Below are the code and all the weights of a small trained network. Each question names an input and a class and asks about switching units off, where a switched-off unit gives its printed mean instead of its output.

import numpy as np


def w(rows, s, z=0):
    codes = np.array(rows[::2]) - 128.0
    scale = np.full(codes.shape[1], s)
    scale[-1] = z or s
    return codes * scale


def f(y):
    return y / 2 * (1 + np.tanh(0.7978845608 * (y + 0.044715 * y**3)))


def log_softmax(a):
    a = a - a.max(-1, keepdims=True)
    return a - np.log(np.exp(a).sum(-1, keepdims=True))


def net(x, mask):
    res = np.array(x, float).reshape(1, 5) / 4 @ E
    y = f(res @ A[0][:, :-1].T + A[0][:, -1])
    res = res + np.where(mask, y, B[0][:, -1]) @ B[0][:, :-1]
    return log_softmax(res[-1] @ U[:, :-1].T + U[:, -1])


A, B = {}, {}
E = w([
[94,241,65,188,77,209],'x0',
[64,151,58,166,192,1],'x1',
[161,215,234,81,77,50],'x2',
[10,87,137,66,29,142],'x3',
[50,146,208,112,234,195],'x4',
],0.006)
A[0] = w([
[44,103,140,103,66,113,76],'n1',
[127,194,179,122,103,73,16],'n2',
[191,104,61,139,35,69,75],'n3',
[104,187,109,143,120,151,84],'n4',
[105,68,58,161,159,171,52],'n5',
[89,126,101,145,152,70,75],'n6',
[193,154,130,168,176,122,81],'n7',
[199,153,124,132,183,134,42],'n8',
[80,149,88,127,152,34,19],'n9',
[122,118,120,125,119,131,3],'n10',
[108,192,95,150,102,152,19],'n11',
[125,191,96,149,107,156,153],'n12',
[114,164,111,142,115,148,110],'n13',
[133,135,114,163,88,122,66],'n14',
[77,100,137,124,97,129,80],'n15',
[107,140,122,137,144,100,86],'n16',
[134,139,126,140,135,126,64],'n17',
[125,194,185,117,110,95,60],'n18',
[64,162,173,119,186,151,115],'n19',
[91,146,182,135,179,153,70],'n20',
[151,9,169,108,155,64,79],'n21',
[191,89,169,107,88,192,61],'n22',
],0.015,0.0023)
B[0] = w([
[141,78,48,149,70,63,213],'n1',
[169,167,51,115,172,176,208],'n2',
[90,32,178,74,212,140,243],'n3',
[118,175,161,113,129,84,186],'n4',
[176,178,44,129,191,193,230],'n5',
[149,123,160,151,75,186,192],'n6',
[116,77,62,133,69,86,214],'n7',
[120,89,77,135,73,83,204],'n8',
[139,115,191,187,63,183,223],'n9',
[134,123,121,141,141,119,118],'n10',
[116,181,158,130,124,71,196],'n11',
[112,179,177,121,116,83,210],'n12',
[127,164,145,109,117,109,166],'n13',
[122,131,146,97,147,122,151],'n14',
[139,108,83,139,107,102,165],'n15',
[134,125,147,124,109,149,149],'n16',
[124,122,126,108,112,125,127],'n17',
[141,154,52,156,185,182,205],'n18',
[112,52,178,85,168,128,215],'n19',
[111,61,180,95,167,128,190],'n20',
[101,255,162,98,146,56,255],'n21',
[140,134,185,197,68,203,223],'n22',
],0.025,0.0078)
U = w([
[74,57,175,74,212,146,253],'0',
[89,255,166,114,132,65,124],'1',
[143,148,188,205,57,226,190],'2',
[175,186,33,134,215,199,73],'3',
[109,81,39,138,64,56,12],'4',
],0.0095,0.0016)

Each question gives the input, the list of numbers given to net, and the class t.
The units are the neurons (one row each of A and B). Each row of codes is followed by its name. A weight is (code - 128) times the scale printed after its matrix; where a second scale follows, it is the last column's (A, B and U).
mask holds one flag per neuron, in row order. A switched-off neuron (its flag False) gives its mean, the last column of its row in B, instead of its output. The means were averaged over made-up inputs and are rounded, as every weight is.
A unit's drop is (log p(t) with every unit on - log p(t) with that unit switched off) / (log p(t) with every unit on - log p(t) with every unit switched off).
most important unit: the unit with the biggest drop
k most important neurons: the k neurons with the biggest drops, biggest first
drop when u is switched off: that unit's drop, to one decimal
input [1,3,-6,2,-8], class 0: most important unit : n3
input [-6,-7,0,-3,6], class 2: 2 most important neurons : n22, n3
input [-7,-4,-8,-2,-8], class 0: 2 most important neurons : n3, n2
input [4,-4,-4,-2,-1], class 1: 4 most important neurons : n9, n18, n12, n2
input [-2,7,6,5,-3], class 2: 2 most important neurons : n9, n6
input [7,0,-7,3,2], class 1: 3 most important neurons : n12, n11, n4
input [8,4,-8,1,-6], class 1: 3 most important neurons : n12, n11, n4
input [-5,8,8,4,7], class 2: 4 most important neurons : n9, n6, n3, n5
input [3,-5,-1,6,5], class 4: 3 most important neurons : n1, n3, n15
input [-2,-4,6,5,-1], class 3: 3 most important neurons : n18, n2, n9
input [-2,-4,5,5,-6], class 0: 2 most important neurons : n3, n5
input [2,-5,-7,8,6], class 4: 2 most important neurons : n1, n15
input [-7,7,-2,2,-1], class 1: 2 most important neurons : n21, n22
input [8,-4,-4,6,-6], class 1: most important unit : n11
input [-2,3,-6,8,1], class 4: drop when n15 is switched off : 0.2
input [-7,-7,-4,-7,-8], class 0: drop when n12 is switched off : 0.2
input [7,2,-1,-5,3], class 1: drop when n11 is switched off : 0.0
